Here is a tiny trained network, its code and every weight. The questions are about switching its units off for an input and a class, where a switched-off unit gives its printed mean instead of its output.

import numpy as np


def w(rows, s, z=0):
    codes = np.array(rows[::2]) - 128.0
    scale = np.full(codes.shape[1], s)
    scale[-1] = z or s
    return codes * scale


def norm(h):
    return h / np.sqrt((h * h).mean(-1, keepdims=True) + 1e-5)


def f(y):
    return y / 2 * (1 + np.tanh(0.7978845608 * (y + 0.044715 * y**3)))


def log_softmax(a):
    a = a - a.max(-1, keepdims=True)
    return a - np.log(np.exp(a).sum(-1, keepdims=True))


def net(x, mask):
    res = np.array(x, float).reshape(1, 5) / 4 @ E
    u = 0
    for l in range(3):
        y = f(norm(res) @ A[l][:, :-1].T + A[l][:, -1])
        res = res + np.where(mask[u : u + 3], y, B[l][:, -1]) @ B[l][:, :-1]
        u += 3
    return log_softmax(norm(res)[-1] @ U[:, :-1].T + U[:, -1])


A, B = {}, {}
E = w([
[172,218,75,70,154],'x0',
[148,118,237,181,178],'x1',
[253,128,100,194,174],'x2',
[185,114,136,106,16],'x3',
[109,207,48,176,93],'x4',
],0.006)
A[0] = w([
[240,108,127,93,89,3],'L0N1',
[196,210,107,161,134,57],'L0N2',
[109,92,2,102,103,91],'L0N3',
],0.006,0.0056)
B[0] = w([
[255,49,181,50,18,52],'L0N1',
[142,68,207,148,152,212],'L0N2',
[131,158,44,184,133,254],'L0N3',
],0.0077,0.00063)
A[1] = w([
[178,130,206,199,68,3],'L1N1',
[112,56,146,138,142,42],'L1N2',
[246,71,105,108,97,39],'L1N3',
],0.011,0.0043)
B[1] = w([
[130,113,104,188,105,212],'L1N1',
[33,111,197,95,76,166],'L1N2',
[196,254,195,129,74,252],'L1N3',
],0.0096,0.0025)
A[2] = w([
[102,212,183,206,113,167],'L2N1',
[85,202,89,18,80,2],'L2N2',
[255,140,161,84,66,119],'L2N3',
],0.0082,0.0049)
B[2] = w([
[178,70,123,75,101,254],'L2N1',
[71,168,111,35,97,165],'L2N2',
[126,249,182,199,106,219],'L2N3',
],0.012,0.0042)
U = w([
[24,16,233,109,128,129],'0',
[88,152,22,175,111,173],'1',
[115,111,156,138,58,3],'2',
[34,159,107,15,79,153],'3',
[173,118,144,138,249,163],'4',
[190,29,143,210,82,103],'5',
[193,221,197,166,82,206],'6',
],0.017,0.0054)

Each question gives the input, the list of numbers given to net, and the class t.
The units are the neurons (one row each of A and B). Each row of codes is followed by its name. A weight is (code - 128) times the scale printed after its matrix; where a second scale follows, it is the last column's (A, B and U).
mask holds one flag per neuron, layer by layer. A switched-off neuron (its flag False) gives its mean, the last column of its row in B, instead of its output. The means were averaged over made-up inputs and are rounded, as every weight is.
A unit's drop is (log p(t) with every unit on - log p(t) with that unit switched off) / (log p(t) with every unit on - log p(t) with every unit switched off).
The circuit of an input: a set's keep is (log p(t) with only the set's units on - log p(t) with every unit switched off) / (log p(t) with every unit on - log p(t) with every unit switched off). Starting from all 9 units, units are removed one at a time, each time the one whose removal leaves the highest keep (on an exact tie, the one counted first), for as long as the keep stays at least 0.8.
units of the circuit, in order: the units of the circuit, biggest drop first
unit that matters most: the unit with the biggest drop
k most important neurons: the k neurons with the biggest drops, biggest first
k most important neurons of layer l: the k neurons of layer l with the biggest drops, biggest first
input [3,-3,7,-5,3], class 4: 2 most important neurons of layer 1 : [L1N1, L1N3]
input [5,6,8,-3,4], class 4: units of the circuit, in order : [L1N3, L0N1, L2N3]
input [-5,2,0,1,0], class 0: 2 most important neurons : [L1N2, L1N3]
input [-3,8,5,3,4], class 5: unit that matters most : L1N1
input [-6,1,1,1,1], class 0: 2 most important neurons of layer 1 : [L1N2, L1N3]
input [-3,8,3,-4,4], class 5: units of the circuit, in order : [L2N1, L2N3]
input [5,5,2,-2,1], class 4: units of the circuit, in order : [L1N3, L2N3]
input [-7,-1,1,2,2], class 0: 4 most important neurons : [L1N3, L1N2, L2N3, L0N1]
input [-6,4,7,5,-3], class 6: 2 most important neurons : [L1N3, L2N3]
input [7,6,-2,1,4], class 4: 2 most important neurons of layer 0 : [L0N2, L0N1]
input [4,6,-4,-1,0], class 4: units of the circuit, in order : [L1N2, L2N3, L1N3]
input [8,-4,7,-5,-8], class 6: units of the circuit, in order : [L1N3, L2N3]
input [-5,6,8,1,-7], class 6: 3 most important neurons : [L1N3, L2N3, L0N2]
input [-8,0,2,-3,6], class 5: units of the circuit, in order : [L2N1]
input [-4,-7,-3,-8,1], class 1: 2 most important neurons : [L0N3, L1N3]
input [-1,6,6,1,6], class 5: 2 most important neurons of layer 1 : [L1N1, L1N3]
input [-5,-8,-3,-8,2], class 1: 2 most important neurons of layer 1 : [L1N3, L1N2]
